Each row has a hidden value. The values are split into ranges, and the band after each row names the range that its value falls in. Each part has its own value, ranges and names.
[-221   85  211 -156 -129  -28   16 -102 -154 -267   93  182 -125 -511
  -43   -2  214   94  198  393  -76 -144 -182   86   70 -266  118  102
  412  -86  268  288  422  190 -129  104   90  176   25 -163  136]
FG
[ -89  -75 -117 -148   60  -62  -17   -8  202  187  -47  213  -11  -80
    3 -124 -143  234 -119   47 -200  -68 -180 -156  123  -70  217  -49
    3  152   43  -51  340  -16   -5  -75  -80 -107    7   72   76]
Qj
[-119   68  -39 -169  -46  163  -88  -90 -139  185  164 -142 -182   49
  -29  167  125  -34  108  116   66   97 -132   14   73  -67   25 -150
   26  197   74  194  201 -222  307 -276  -82  137  104  -85  134]
DQ
[ 248   44 -217  -77   40  113  129   61   75  311  -94  111  123  285
   43  142  -40  112 -326 -325  127   83  -20 -139  112  205  -66   -1
  -52  198 -106   25 -230  -59   88   14  -65 -150 -177  191   45]
Fh
[  28  -57   35 -158  105   15   67   19 -147  193   12   71  -57  -40
  -28  151  143   49 -156  -68  -32  149  -73   34  -38  142   16   29
   13  112   31  116  -19 -118  126   16  139  105  -56   87  187]
FG
[-107  211  -56 -103 -163  -93   95   32  194 -251 -102  179  246 -125
  174   69 -166  373  -19  -65   69 -337   40 -147  283    6  -71  106
  319   33    4  -13  267  408  -87   81 -215  -91  -90   79 -129]
CD
[  21  -77  134 -146    2  111   39   93 -122   10 -144   59   -5 -153
  -99   55  140    6 -129 -160  -12  121   60  -62  -78   36  -18  203
  131   39  -31  -28  -32  -86   -6  160  172  143  -38   41  200]
Qj
[ -79   77  -87  -58  -48  193  -62  -57  140  201 -120 -106   90   55
  -72  154  -38   44  -12   83   69  -98  -54  -69  132  -72  263  -89
   25  215  -24   26  173 -155  253 -214 -105  -10   32   33  -50]
Ns
[  43   13 -123  -14   -6  187   87  -61  148  344   93  209   14  142
   13   -1  -53  129  -33   31  119   79 -168 -226  139 -108   59 -106
  134  258    7  197   66   28 -106 -137 -175   24 -159   50   64]
FG
[ -14 -136   -7  176   64  -12 -101 -235  -22  407 -145   47   -4 -140
  -52  -81   25   72    5  324 -112  236   40   -8 -170 -264  160  -79
  183   34  -23  202  -21   11  -32 -294   62   96   78  -87  -50]
CD
[ 266   23 -323  145   67   95   57  -96  253  562 -287   96  261  376
   -5   74 -175  180 -335 -150  128  107   54 -163   78   31  165  -92
  -65  230 -205   41 -327   -6   49 -178 -129 -253 -168  208 -166]
FG
[ -13 -256   55  -73  136 -264   98  -41  -92  203 -138  352   61  -73
   42 -240 -151  276 -232 -127 -327  215   40  -83  -74   45  175   35
  163  110 -128   29   51  262 -343    8   71  -38 -155   96  154]
TC
[ -20    8   19 -108   25  179   37   45   25  210  -33   44   -7   75
  -78  152   90  108  -54 -132  190  164   22 -163   -1   -8  -82  105
   49  173  -55   33  -78 -102   67   32   12  192  -71  113  141]
TC
[ -51  167  255 -196  -54  -21  117  115 -225 -382  -47   44   14 -433
   -1  369  391  117  -14  -40  197  -72   95  114  -51  112 -357  400
  299 -205  162  112  -62  120  104  428  291  321  -18   60  143]
Ns
[  15  -65 -102   24   94  -58   99 -115  101  375 -115  223  180  140
   23  -32 -191  224 -177   27  -95   43  -75  -71  108   32  370 -150
   95  277  -96  154   59  158 -126 -207 -104 -122 -205  134  -39]
FG
[  96   14  -47   17  -21   54  -62  -26   22  208 -243  -11   35  -99
  -48   72  102  101 -152   -5   43  110  141  -57 -110  -82 -129  145
   68  -91  -59  -39 -157  -71  149   27  110    1   92   25  -23]
NF
[ 177  120  -44  -49   21  196   85   55    0  127  132   50  -79 -217
   61  325  338  -22  -87   88  212    1 -148  -21  -22   73 -406  109
  114  -91  231  197  -96 -178  269  126  143  188   26   21   87]
Sg
[-104  159   27 -119  -20   17  -66  -42  -70   38 -185  -79   -6  -24
 -146  239  165  173  -12   17  219   85  106   51   -2  -77   18  176
   30   44  -16   66  -91  -42  204   45   81  114   32   95   25]
DQ
[  56  114  -85  -79  -96  294  -13   63  146  131  -41  -21    3  -14
  -38  148   92   22  -40  -41  201  -41  -46 -188   88  -74 -143   79
   75   78   35  -10   37 -175  192   10  -59   57   32   18   38]
Sg
[ 233 -110   98 -255   98 -122  209  128 -352  -51  -74  290  -46 -198
  -18   19  207    0 -399 -269 -216  121  -95  140  -51  312   19  191
   96  -34   74  114 -109   20 -123  346  325  -85 -199  100  318]
DQ
[ 272  -44 -103   94  117  285    1 -117 -160  572  -96 -224   30  153
  -90  349  235 -265 -227   60   88  237  -35  148 -136  148  139 -168
  -91  161  -27  246 -338 -433  444 -284  177   54    0   26   12]
FG
[  24  204  156 -209  -69 -132   82   88 -322 -399 -116 -103   60 -338
   85  449  360  104 -119 -151  132  -95  199  233  -53  256 -422  342
  212 -262   91   62 -160  106  303  355  287  176   62   59   65]
FG
[ -68  -65 -184  -12  137  -54   35  -64  262  539  -36  170  140  239
   97  -14 -291  332 -153   -3  -84   43  -78 -193  131   83  224 -225
  -51  329 -130   10  174   59   61 -340 -223 -105 -103  182  -71]
NF
[ 162   88 -100   -7  114  110   94  -65  -67  358 -138  -80  165  136
  -50  381  112  -39 -258   31   96   -5  -86  188   61  260  306 -122
  -63  211    6  232 -171 -183  348 -163  100  -76 -136  160  -57]
Fh
[ -70  -38   52 -245   37    2  148   30  -59   32  133  256  -30 -146
   24    9    8   83  -93   47 -182 -114 -301    1  178  114  281  -81
  144  204  146  176  384   37  -63    9    1  -16 -159   40  206]
FG
[-103   87  -48 -256  -70 -123   84   90  124 -180  -86  213  112  -84
   83    3 -131  333 -130 -185  -68 -224  -39 -136  233   69   30  119
  132   77   -3 -103  286  222  -54  167 -108 -120  -81  128   58]
TC
[ 224  -23  -17   18  -26  328  133   10  -57  240    1   41   88    0
   -2  149  115 -188 -152  -30   57   25 -120  -51   42   97   78  -71
  187  169   33  212  -64 -147   55  -83   35   38 -147  -17   79]
Qj
[ 139   44   17 -179 -145  225   47  146  -89 -126  -91  -21    5  -87
   -4  116  154  -57 -142 -306   93    2   78 -134   22   57 -281  217
  157  -28  -24  -81  -69 -107   94  221   67   58    8  -10  170]
Ns
[ -44   54 -237  -12   87 -161   36 -129  183  370 -196   90  262  314
   70   74 -315  355 -207  -52  -40  -52    2  -37  210  118  393 -205
  -49  329 -173   55   66  173   83 -315 -227 -254 -148  218 -175]
Fh
[  50   95 -239  138  -27  -39  -29 -160  259  279 -288   21  282  115
   59   76 -195  260 -144   71   46 -102   92  -86  119  -89  180  -80
   90  108 -123   34  -43  151   92 -226 -166 -197  -20  100 -272]
Ns
[-127   27  145 -315  -84  187   26   43 -201 -162  286   12 -241 -373
   -5  141  278 -152  110  190 -110 -141 -328   64  102   -6   16  -30
  192   41  304  199  486 -216  209   26   90  201   87 -160  297]
TC
[ 195   73 -330   63  104 -130  116  -11  284  356 -199  125  325  304
  210  190 -225  385 -353 -286  112  -17  121 -170  125  241 -162  -30
  -44  143 -185  -52 -261  178  124  -82 -165 -198 -138  296 -202]
Ns
[-132  -54  250 -155 -101  145  -73  -52 -291 -140   39  -51 -190 -510
 -110   20  290 -207  130  328 -199  -34 -145  148  -73 -165  169   38
  295  -65  223  194  376 -166  110  -34  215  207  155 -250  209]
CD
[ 200  120   18   42  -62  120  -20  -13 -132   -2 -114  -83  -40 -329
    1  287  403  -51  -87   93  190   75  111   72 -178  -55 -467  256
  195 -293  135  130 -287 -114  263  184  265  177  150  -63    5]
Sg
[  30  -16   60 -197   47   67  -40   81 -252  146 -172 -113  -92  139
 -147  191  197   60 -164 -355  168  375  224  -21 -151  106 -199  233
  -82   84 -163  -61 -324 -200  194  106  174  179   12  127  227]
DQ
[-174  -11   97 -179  -29 -122   29   51  -33 -113  -37  141   18 -123
   71    8  -26  314    6 -168    2   63  130 -156   18  -12 -215  187
  216   35  -64  -53  124  228 -103  112  -28  180  -14   67  127]
Ns
[-121  -32  185 -206  -11   24  -17   55 -229  -75   79  -20 -151 -307
   18  129  226   20   39   19  -58   86    3   26  -89   42 -218  125
  177  -45  100   58  175  -83  163   50  157  277  115  -68  218]
Sg
[-154   51   48 -330  -16 -238   35   82 -131 -204 -148  117   35  -58
    9   31  -59  307 -154 -256 -116  -52   67   25  126  154   82  162
   58   77  -61  -94  187  178    7  153   17  -79  -53  136  141]
DQ
[ 244  -23 -229  186  146 -265  -23 -133   39  438 -463   23  242  219
   47  123  -55  358 -389 -235   87  330  405  -18 -206   68 -216  151
  -60  -76 -298  -52 -647  155   91  -23  104 -125   -9  240 -196]
FG
[-181  -64  112  -45   98 -345  111  -49    2   -3  -49  356  114 -233
  139  -66 -105  465  -35   49 -126   47   62  -69    0   10  -41  114
  311   26   -9  110  155  474 -302   48    5  131 -129  116   24]
CD
[  78 -167 -170  102  129   92   20 -143  180  694  -40  191   62  163
    7 -129 -189  103 -170  159 -163  152 -165 -155   25  -56  354 -288
    4  294  -77  143  101  -75  -24 -397 -122 -125 -100   50  -27]
NF
[-217  110  -38 -240 -148   53 -114  -52   24  -61  -56   -4  -84  -49
 -100  -44  -47  138   81   82  -36 -114 -101  -60  199 -211  262  -14
   79  152   35    6  396  -28   92 -100 -142  -74   79  -54   81]
DQ
[ -73   25    3 -279 -159  164   89  133   69  -91   91  176   10  -81
   80  -90 -120   76  -45 -137 -127 -227 -185 -211  270   50   86  -36
  200  183   41  -50  484   40  -50    9 -185  -93  -77  -32  163]
NF
[  73   -3  -71   45   40 -238   14  -59   68  163 -381  144  227  -99
   48   -2  -96  323 -285  -37 -124   -4  195    9  -47   44   62  125
  102  -89 -131  -66 -116  229   -4   36   82 -188  -19  135 -147]
NF
[-182  -21  -78 -261  -44 -101   23  127  265  -37 -159  261  105   92
   26 -182 -310  450 -121 -348  -66  -69   55 -360  210  -34   46  146
   54  207 -170 -286  281  217 -196  117 -221 -101  -89  187  101]
Ns

[  -6  -27  -87   58   29   24 -102  -33   -6   57   43  -23  -80   61
  -70   73  -25   21  -28   29   53  -45    6   83   13  -43   90   36
   -7   60   82   57  -46  -15  -66    3   46   48  -11  -36   13]
N
[  59  -56  -60   18   26   93  -64  -86   33   38   84  -42  -53   21
  -40  -45   45  -12  -10   12   82  -32   74  119 -119    6  103   13
    9  -61   27   38  -90    9  -72  129   68   36  -84   24   20]
W
[ -12   32  -35   35   10   -5  -62  -31  -33   49   62  -25  -64   44
  -27   21  -44  -39  -75   54   41  -32  -23   69  -13  -70   71   54
    3   36   55   40   -8   10 -117    6    5  102  -33  -30   36]
N
[  36  112 -102   46  -35   10 -111 -162   58  107   68  -73  -44   28
  -16   -4  -50  -32  -53    1   72  -64  -71   83  -14  -37  110   84
   29  -16  131   46  -79   25 -133   16   55   60  -46  -81  -10]
G
[ 190 -328  -92  -35   98  205 -249 -283  104 -171 -105   80  -30   50
  -86  192  -48  181 -263   60   99  132   84   98   24  -42  150 -251
 -188  167   31  175   83  -12  -33  118  101  -48 -215  -20  252]
S
[  62  155  143  112  126  -71    9  179 -326   -7  -73  -78   32   64
  219   67   39 -221   82  292 -113  182  135   13    8  154 -145   43
  -62  214   35   86  -13 -163 -149  -32 -109  236  -81  190  -62]
W
[  32   23  -60   14  -23   36 -100  -66    6   68   26  -55  -66   20
   13   20   -2  -32  -53   20   47   -6   19   51  -49   -7   68   30
  -41   54   88   29  -58  -48  -85   52   19   32  -65  -27   -1]
S
[-115  219  -35    1 -104  -83    0  192 -138  204  179 -160 -157  -44
  122  -64  -90 -182  -31   15   14  -63  -38   19 -128  -44   31  242
    8  108  197  -82 -152 -101 -145   53 -145   98  -47  -60  -45]
W
[  45 -108  -98  167   35  -10   54 -426   -8  309  240  133 -311  230
 -350   38  117 -134  227  -73  108 -210  278   27  133 -209  183  183
  -71 -167 -262  162   14   14  -51  139   53  134  180   71  111]
S
[  41   66   89 -151  -30    0  -91  -23  -23 -181  -99  -54   55   14
  -55 -101   42 -116 -191  104  -45   99   45   63 -152  -46  -81 -115
  -16  -73 -217  -30   99  113  -73   18   41   95  -74  112   45]
Y
[ -58  -52 -194  129   27   17  -87 -192   35  229  153    9 -186  151
 -157   86   68   75   86  -57  121 -178   55   56   70  -91  203  108
  -35   32   91   50  -54 -121  -92   13  115   15   19 -134  -57]
G
[  33  -18   55   48    0   12  -59   74  -10  -44 -109   21    9    3
   14   53  -39  -47  -54   88   -6   53  -21   42   27   12  -33  -40
   11   56   33   54   19   41  -44  -42   -8   74   46   60   10]
A
[  17 -257   -8  134  -60  -35  -39  187 -165  -29  -34  -53 -213 -154
   31   14 -168   11  -28   39   43  149  166  174  -80   65  -84  126
  166   66  -10  -55 -116    7 -268  244 -135  153   46   87  110]
N
[ 108   10  162   68   49  -35   12   30 -155  -45 -121   38   -9   43
   22   49   13 -199   32  171  -75  136  134   15   45   29 -131  -12
  -32   27 -164  119   63   41  -59    7  -77  199   81  219   46]
G
[ 136 -386   25  -54    2  181 -148 -107  191 -186 -163  180  -40  -40
 -140  138 -117  130 -278  -17   94   99    0   66   41 -125   75 -246
  -95   43  -65  143  136  152   57   70   21  -46    3   14  262]
A
[  93  -41  149  -28    9   45  -39  163  -18  -66 -146   33   38  -65
   76   41  -38 -108  -80   71  -20  145    1   27  -29   12 -110  -77
  -28   17  -58  103   39   55   28  -28  -89   99   59   94  -19]
G
[ 71 -34  76 -35 -33  59 -46  49   5 -33 -74  -8  -7 -42  55 -21  12 -87
 -82  46   7  79  41  34 -96  20 -33 -49 -34   0 -23  29  -5  21 -28  67
 -32  53 -19  78  12]
S
[-111  189   46 -137   14   69  -92   20   56   16  -81   53   94  220
   63  142  173  -51 -187  120  -65 -119 -163 -220   46  -99  124 -199
 -364  299  207   38  173 -180  198 -254   84 -112 -118  -67  -52]
S
[   0   25   73    7  -42   21  -72  191   12  -84 -168  -33   75  -53
  112   13  -19  -22  -93   89  -25   70  -90   31  -50   81  -68  -70
   36   76  116  -22  -11   18  -39  -60    4   31   13   38  -73]
P
[ 111  -44  132  -48   -7   66  -58  108   -1  -64 -165   16   35  -55
   78   22   25 -106  -60   58  -21  153   55   12  -60   49 -109 -105
  -63   13  -76   78   28   10   36    7  -55   55   25  107  -43]
S
[ -15  131 -108  -19   49   54 -136 -230   97  151   30   22  -23  241
 -141  122  173  -22   24    1   29 -157  -13  -72   96 -101  160  -62
 -221   79   52  116   50 -121  119 -162  164  -62  -12  -84 -108]
Y
[  49 -134  -70  112   36    3  -38 -187  -15  112   88   59 -191  103
 -244   56    3  -44   90  -20   73  -66  169  101   71 -114   76   86
   18  -91 -168  118  -14   65  -63   88   36  115  128   61   84]
N
[  34  -79  -46  208   13   51  -52  110   16  208  -35   27  -85  -29
  132  172  -54   37  112  -11   80   -9  -49   22  117   85   56   90
    0  153  303  121 -130 -138  -35  -28  -50   28   98  -82 -129]
N
[  18  383    4  132   11 -178 -118  237 -334   18 -119 -219  -37  123
   12  200 -116 -322  182  273 -241   60   83    0  143  155 -182  179
  -35  319  159   88 -230    3   64 -124 -101  120  141  324   35]
A
[ -20 -117  -53  170  -34  118 -106  290   90   70 -172  -25   27  -79
  217  162   -2  159   54    9   44  -15 -135   21   20  224   46  -28
   29  226  481    1 -195 -144   43  -36   37 -119   50  -57 -180]
P
[ 106  161  106  -78  -79  -22 -101  169  -86  -95 -132  -82  -20  -29
  -32  123 -208 -287 -111  123 -154   85  -18  -10   20  -27 -124   24
  -91  146   27  130 -109  225  188   -3 -161   54  132  281  236]
N
[ -80  -64 -189  171   40  -11  -77 -122   -7  208  145   13 -194  146
 -166   99   28   77  106  -27  112 -164   57   81  100  -80  178  127
   13   55  100   41  -58 -110 -120  -11   96   39   45 -117  -46]
A
[ 25 -43  32  56  -1  13 -61  80  -6 -23 -84  12 -14 -10   1  40 -36 -26
 -35  61  15  47  -5  65  10  12 -27 -19  37  31  23  43  -1  31 -62 -24
  -4  74  50  37 -15]
A
[ -13   26 -144   42    5   22 -121 -110    5  141  117  -61 -122   69
  -61   52  -10   14  -25  -17   83  -79   11   75  -13  -63  139   87
  -36   57  115   43  -77  -74  -98   30   48   31  -60 -104  -16]
Y
[  24 -314  393  -66   85  126  315  478  -91  153  196  307 -171 -120
   36    6  -66 -287  -46  -55   63   33   83  -32 -100 -307  -29   68
 -117 -152 -281  253  142  138  237   94 -422  250  247  141  153]
Y
[  67  -44   98  -25  -30   51  -29   65  -18  -38  -79    8  -14  -39
   64   -9    4 -100  -86   64   -5   84   46   21  -83   14  -40  -46
  -44   20  -28   35   10   24  -28   70  -53   68   -9   99   39]
S
[ 100 -235    9   27   41   94 -118  -36   41 -103 -127   68  -34   -6
  -67   98  -29   69  -98   41   50  102   71   91   16   -6    6 -127
  -23   37  -57  100   46   41  -34   52   35   38    6   46   80]
N
[  40  -55 -163   23   25   78 -159 -204   35   72   88  -47 -112   78
  -68   68   -2   56  -74    6   98  -42   54   80  -23  -40  171    2
  -89  100  122   56  -61  -89  -99   88   86  -14 -147  -82   65]
W
[  57  -80   90  -14   10   73  -44   82    0  -94 -119    9   43  -11
   37  -14   76  -32  -58   81  -10   74   51   54 -100   58  -43 -101
   -6  -18  -50   20   17   32  -14   44   29   53   -8  113  -19]
Y
[  -2   35 -130   32   -4   36 -116 -109    5  113   96  -78  -95   62
  -24   22   22    6  -25    5   72  -66   25   69  -52  -19  130   62
  -40   60  129   15  -88  -87 -103   56   63   15  -97  -73  -19]
S
[  15 -143  372  -29 -128   30  233  203   57   46 -181  234  -26  -95
  101 -140  162 -244   26  -24   -9   69   84 -153  -68  -46 -179  -90
  -45 -184 -306  -11  211   31   59   25 -155  111  260  166 -114]
W
[  -2   17 -175   23   32   54 -136 -162    9  126  155  -78 -119   94
  -71   36   20   29  -33   -3   98  -88   42   90  -48  -54  181   62
  -65   68  129   40  -91 -100 -101   66   84    7 -138 -101   11]
W
[  93  -36  174  -62  -41   67  -14  132    5  -91 -156   26   51  -76
  110  -26   15 -131 -108   75  -32  131   19   -2 -101   38 -100 -102
  -47   -4  -58   40   40   58   22   40  -73   64   15  137   13]
S
[ -83  -67 -179  161   26    4  -52 -185   34  236  151   39 -190  169
 -179   81   85   74  116  -50  117 -209   54   46   94  -97  204  115
  -14   15   78   40  -35 -108  -93    0  126   25   62 -117  -58]
N
[  59  -32   99   15    8   24  -55   96  -10  -45 -156   34   25   -7
   34   59    7  -68  -36   75  -19   97   11   13   18   26  -83  -77
  -28   40  -38   76   45   14    4  -54  -22   74   69   75  -49]
N
[  39  -89  -46   23   25   66 -104   -3    4   51   -6   -7  -77   25
  -26   75   22   15  -19    3   54   19   64   60  -23   -7   49  -14
  -56   55   34   70  -38  -62  -19   36   18   21  -15  -16  -26]
Y
[ 24 -13  22  36  -6  13 -68  38  -6 -11 -74  -4 -14   8   4  37 -13 -34
 -44  59   9  32  -4  47  -1   6 -13 -19   7  36  23  39   0  18 -56 -15
  10  68  30  33 -17]
N
[ -94  103 -135    0   -7   -8 -119  -24  -72  141  142  -73 -146  120
  -21  123  -47  -27 -107   46   24 -115  -39  -14   14 -115  169   93
 -156  246  231   24  -51 -132  -45  -18  -12    6 -108 -103   73]
Y
[ 26  -7  -6  36 -11  21 -91  18   4 -13 -72 -25 -11   8   9  37 -12 -12
 -51  56  15  26 -11  58 -14  23   3 -19  11  45  58  29 -23   8 -67  -3
  31  50   3  19 -20]
N
[  40  168    8  134  108  -70  -73   39 -254   38  -28 -116    8   95
  150   81   35 -116   71  233  -61  108   88   55   27  135  -54   72
  -27  196  108   64  -50 -171 -202  -38  -14  189 -110   77  -88]
Y

Part 3:
[ -84  399   25  370 -229  -54  -78   72 -219  -13   33 -204 -194   -9
   80  -30   62  -56   -8  103  201   65 -273  130   37 -202   69  229
  365  125 -255 -142   78 -133   30   53   31  137  223 -278 -401]
[12]
[  28 -291  -88  -30   85  182   98   72  261   21  -15  173  344 -330
   60  -25   54  -38   48   68   22   46  310 -250   38  -31  -92   23
 -150 -258  -42  -28   95 -104  110  -12  -17 -368 -563   -4  213]
[7]
[  86 -178 -100  -65  234  161  -35  180  187   51  -75   57  364 -361
  123   70   54   89  -74    0   27  121  265 -151  -39   19 -231   -2
    7  -97   68 -216  105 -157  -78   42 -298 -298 -534   64   85]
[28]
[-154  -44 -228   96 -272   44  190 -123  -25  134  -50   59   82   44
  -59  -89  222   -5  160   82  -55 -157    4   99   99 -119  -39   29
 -255   -7 -177   77   84  137  -44  -49  -67   -8   68 -105  -31]
[7]
[  32  -54   -7   -8 -319   10   37  197  -15    2  -45   37 -162  -19
  105   92  170  -97   23  119 -124    7 -137  -51    4 -303   94  267
  -66 -133 -333  135  200   72  108 -152   86  -52  -79 -272 -192]
[11]
[ -42 -152 -278  -48 -283  170  147  -60   34   69 -183  186  172  -22
  -64  -54  247   48   88  171 -110  -83   52  198   88  -46  -36   77
 -317  -74 -177   94  272  159   43  -56 -102 -123 -386 -141  -56]
[8]
[ -17 -203  133  -81  141  113    3 -266  185 -137   55  165   90   22
   33 -160   33 -101   61  155   85  -17  185 -181  -40   51   17   67
 -120 -251  -67   73   80  172  197  -78  125 -187 -324 -130  300]
[30]
[-249  259 -257  347 -109  -20  134  -64 -132  327  -47    1  188   40
  -75 -229  229   90  165   11   79 -125  -90  244  167   35 -214  -98
  -60  149  -48 -166 -114  -37 -197  149 -221   81  156   54  -95]
[12]
[ -28    8   72  -18 -225  -54   -6  162  -69  -26  -18  -38 -231  -14
  106   90  175  -23    8   88  -51   83 -137  -52  -31 -235  148  281
   38 -151 -333   52  168   56   52 -130   56   45   16 -315 -124]
[6]
[ -85  192  -66   62 -167 -130  -16  347 -111  136  -77   82  -24 -127
   54 -107  242  147  -12   66  104  100 -262   30   83  -74 -116   60
  193  -93 -196 -129  -68   16  166  -35  -44  134  -35 -173 -119]
[8]
[ -55 -122  286 -101  259   68  -45 -256  101   47   26  165   29  222
  119 -180   55 -141   88  114  -39  -30  117  -87  -71  111   45   56
 -241 -238  -51  101   12  182    6   -7   89 -169 -380    2  395]
[19]
[-145 -172   12  -89  109   13   44 -119   82 -115   -3   -7  336 -345
   20  -86   43   85  -10   53  286   98  234 -335   -6   31   -9  -38
  116 -175   37 -133  -94   -9  149  -48  -70 -110 -153 -141  317]
[6]
[  -1  225   24  112  -67 -103   14  290  -34   79   80  -42 -182  -55
  146   -7  197   40  -63   32  141   97 -194  143  -67 -116 -150   54
  216 -174 -330 -141   39  -14   36  -55   54  149   58 -168 -159]
[12]
[ -36 -240   -3   52  111  100   67  -27  212   10   86  128  200 -208
   43  -71    7  -88  130   39   10  -18  253 -396   69  -78  -22   73
 -120 -191   -9    6  -11  -56  123  -19   29 -296 -232  -21  248]
[30]
[  79  137   64   73  -94  -12  -12  304   22   28    7  -13 -173  -54
  152   59  225   -4 -109   95   54  162 -158  191 -103 -125  -97  182
  170 -248 -390  -97  194  -47  -13  -72   64   40 -187 -254 -240]
[30]
[ -67 -233    9  -11  106   95   39   16  145   53   -8  129  283 -253
   63  -62   14  -41  106   42    9   30  242 -380   83  -43   22   65
 -122 -169   32  -12  -28  -87  103   13  -32 -307 -371    0  287]
[19]
[ -71  279  165  -10  220  -24 -191 -455 -165 -144  127  -12 -154  342
  111 -268 -101  -16   23  133  295 -173 -136  100  -75  135  -55 -127
  127  194   87  -54  -53  394  254   18   12  214  177   15  193]
[19]
[-168 -101 -395   26 -187   67  124 -150   -7   72 -105  141  101  -23
 -177 -142  236  209  211   67  -76 -122   83   93  170   15  -68   25
 -250   97  -38  -31  154  184   14   -3 -288    4  -35  -86   24]
[23]
[-174 -183 -193 -147 -387   22   91  -83  -86   71 -346  154  300  -15
 -130 -110  349   99   44  182 -110  -59 -102   -2  111  -82  -15  118
 -225   -6  -69  119   36  257   20 -153 -236  -26 -132 -281  -64]
[19]
[-173  -42 -372   53 -294   96  147 -119  -72  114 -161  160  195  -41
 -141 -153  229  144  173  131  -27 -135    8  138  201   -6  -34    9
 -246   82  -63   17  127  157   89   11 -178  -14 -132  -94  -16]
[19]
[ -69  205   59  255  119   78 -133 -379  -97    2  225  122 -285  369
   71 -275 -218 -181  317  105    6 -298  -50 -105  165  -22  142   61
 -144  263   75  104   31  211  320  140  147  -45   92  143  177]
[11]
[-179  -29 -376  109 -345   90  120 -143 -106   55 -104  130   66  -29
 -150 -126  159  118  239  128  -53 -162   -5   36  248  -85   84   99
 -223  155  -68   52  165  149  170   12 -133  -10   -5 -132  -50]
[6]
[-119 -126 -185  -66 -297   68  189 -189    0   34 -134   71  141   54
  -62  -70  287   13   54  147  -19 -111   10  187    1  -74  -54   21
 -260 -100 -220  110  152  245  -40 -134  -70   10  -62 -210  -24]
[7]
[-283   67 -163   14 -351   11  107 -408 -218  -80 -220  -91  257    9
 -143 -168  240  103    5  201  251  -55  -75  218   38   11   55    8
   18   94  -97  -16   43  223    0  -65 -154  167  120 -338  -70]
[19]
[ -79  -20  -67   65  354  -15  -29    8  118   76   62 -101  276 -271
   67  -62   32  134    3 -121  172   75  246 -172  -58   57 -299 -135
  150   30  141 -333 -129 -135 -218   82 -393 -102  -38  125  161]
[29]
[   1 -128  167  -70  170  211 -119 -412   94 -192  -19  170  -21  174
   26 -170  -27  -94   89  227   18    9  179    4  -28  147  186  194
 -166 -129  -40   81  284  178  170   30   77 -215 -580 -144  256]
[28]
[ 169  -22  193 -162  317  179 -267 -195  100  -70  -79  243 -137  364
  121 -152   51  -34  -16  192 -144    0   -4  214 -125  194  -95  146
 -163  -45   -4   20  300  294   43   15 -120 -146 -653   -8   92]
[23]
[  22  -52   40  -96 -119 -117  -79  327   40  -24  -73   50 -231  -67
   53   34  269  104  -22   43 -113  182 -146  -80  -52 -171  -26  281
  115 -193 -286  -43  133   66   21 -162 -123   37  -92 -319 -152]
[29]
[-169  130  112   39  -76 -302  -13  489 -139  437  -90   60  -14   27
  133  -79  329   52   53  -87 -169   22 -357 -232   78 -193 -187   66
   25  -79 -117  -44 -383   24 -150  -79 -174  119  298  -26  -21]
[19]
[ 140  166  119   34  206   90 -245 -119  -23   76   35  186 -162  417
  181 -180  -65 -147   62  120 -131 -227 -189   67  -11    2 -196   19
 -123  218   94   60   52  305  142   32  -78  -66 -155  172  -26]
[7]
[-147 -121  115   14  171   74   85 -268  105  -49   91   14  216 -136
   61 -137   -3  -65   76   74  234   31  278 -180  -26   72   72  -31
  -50 -240  -52  -43  -22  -17   70   27  105 -160 -256  -57  397]
[8]
[ -81  -17  -69   79  228   50   90    9   95   60  124  -83  331 -364
  133  -21  -28   43   -4  -54  298   35  274 -176  -25   13 -176 -185
  104  -98   31 -244  -96 -168  -11   77  -98 -129 -124  113  250]
[8]
[ -62  155  116  122 -180  -68   26  136 -120   92   36 -121 -215   55
  162   65  151  -99   12   53    2   45 -166   73  -53 -228   97  199
   53 -111 -349   13   95  -28  -91  -48   85   69   95 -208 -151]
[8]
[ 288   41   46 -100  170  168 -302   62   66    3 -111  263  -35  267
  173  -87    8  -75  -78  175 -189 -129 -189   67  -48   -9 -312   89
  -72  168  106   27  176  300  177  -42 -203 -160 -432   81 -187]
[30]
[ -58  -35 -100   61 -271   54  149  -31   -2   45   -7    8  -79   43
   33   20  198  -70   81  105  -53  -65  -17  132    0 -184   43  136
 -178 -124 -323   98  212   95  -27  -90   58  -15  -28 -200 -101]
[7]
[ -91  -54 -135   60 -383   60  116 -100  -67  -19  -52   19  -72   41
  -15   -1  148  -78  127  147  -66 -109  -55   21   77 -237  152  198
 -174  -12 -260  160  207  139   98 -102   55  -23   32 -255 -126]
[11]
[ 109   69   28   70  -62  -40   32  493   82  204   62   80 -224  -36
  205   90  228  -38  -14    6 -140   86 -147   72  -50 -204 -155  157
  -10 -268 -383  -34  132  -64  -41  -71   61  -34 -171  -85 -170]
[12]
[-240  176 -210  126 -166    7   12 -149 -189   94 -254  -28  284  -50
 -130 -192  275  216    6  124  167   42 -101  269   95  114 -108   16
   94  141   -9 -202    8   43 -130   75 -346  112  -67 -193 -144]
[28]
[-118  -17 -307   27 -275  -18   92  196  -38  217 -180  242  187  -87
  -84 -173  290  152  123   87  -83  -88 -148   -3  210  -66 -183   -1
 -147   17  -60    0  -47  139  151  -47 -182   -4 -100  -68  -70]
[11]
[ -94  126  183   77  179  106  -52 -588   -4 -257  131  -57    4  161
   42 -242  -78 -104    8  196  398  -38  116  136 -114  165   63  -36
  115  -61  -64  -53  102  188  171   33  163   29 -121 -152  222]
[12]
[ 305  132  -20  -48  231  202 -305  184   13   87  -95  181   11  144
  254    3  -58  -29 -100  111 -152  -92 -136  152  -46   -1 -325   27
  -29  244  132  -89  214  135   92   71 -279 -183 -536  216 -207]
[19]
[ 162   28   74 -103  201  175 -323 -195    8  -89 -118  221 -115  343
   83 -150  -16  -20   18  193 -169  -94  -93  106  -25   96  -97  163
 -112  204  124   27  255  321  140   21 -228 -129 -458   11  -50]
[23]
[ 130   20  -29   -1 -115  -12  -35  519   85  138  -87  170  -84 -106
  126   40  281   47  -74   81 -131  137 -198   41   -5 -150 -199  198
   58 -238 -296  -56  136  -19   65 -102  -39  -61 -322 -179 -243]
[30]
[  49   55   69   16 -197  -19   -9  257  -36   -6   26  -15 -243  -42
  170  106  130  -66  -19   92  -28   80 -144   -1  -43 -248   92  241
   61 -173 -360   38  198    6  108 -103  127    5  -99 -245 -158]
[8]
[ 270  -51  -85 -150  286  184 -256  231  127   50 -187  115  219  -85
  179   69   63  102 -177   46 -135   54   32   74 -114   34 -422   24
   27  141  158 -214  201   44 -116   17 -509 -232 -589  126 -188]
[23]
[-297   -1 -251   59 -269  -56  165 -338 -153  -16    0  -84    9   29
 -138 -112  178  127  194   48  103 -163   15    0  103  -91   79    3
 -114  131  -94    5   17  232    5  -66 -155  189  453 -195   66]
[28]
[ -50   65 -380  151 -182   87  115  169   12  203  -75  205  121 -106
  -55 -137  219  147  134   77  -28  -78  -39  192  188   -8 -207  -27
 -139   18 -116  -88  122   24  107   58 -142  -43 -245   14 -110]
[7]
